Lib: [-1.84 -2.11  1.60 -1.91  7.08 -3.80]
Voso: [-7.27 -0.59  4.92 -4.19  7.73 -3.71]
mut: [-7.13 -0.82  3.79 -4.64  8.17 -3.84]
zin: [-1.75 -2.57  4.29 -1.48  5.68 -3.73]
zubol: [-1.64 -2.63  3.95 -1.73  5.31 -3.93]
bop: [-1.67 -2.38  1.56 -1.77  6.76 -4.30]
kaget: [-6.90 -1.09  4.83 -4.05  7.30 -3.94]
Mul: [-2.16 -1.72  2.47 -3.12  7.69 -3.81]
lizil: [-7.28 -0.90  4.76 -4.51  7.69 -3.81]
Tel: [-7.41 -0.80  4.36 -4.55  7.62 -3.89]
Keru: [-1.76 -2.35  1.98 -1.49  6.81 -3.58]
Vago: [-7.37 -1.01  3.75 -4.38  8.07 -3.88]
zin | [-1.75 -2.57  4.29 -1.48  5.68 -3.73]
Voso | [-7.27 -0.59  4.92 -4.19  7.73 -3.71]
mut | [-7.13 -0.82  3.79 -4.64  8.17 -3.84]
bop | [-1.67 -2.38  1.56 -1.77  6.76 -4.30]
zubol | [-1.64 -2.63  3.95 -1.73  5.31 -3.93]

nubem: [-3.32 -0.22  1.55 -2.92 -1.16  7.19  0.91]
vevu: [ 1.09  2.10 -0.58  6.78 -2.91  4.94  1.49]
nata: [ 1.09  2.10 -0.58  6.78 -2.91  3.65 -2.57]
Zubo: [-1.43 -0.22  2.96  4.84 -0.73  4.94  2.65]
Mev: [-3.32 -0.22  1.55  6.78 -2.91  3.65  1.49]
nubem | [-3.32 -0.22  1.55 -2.92 -1.16  7.19  0.91]
Mev | [-3.32 -0.22  1.55  6.78 -2.91  3.65  1.49]

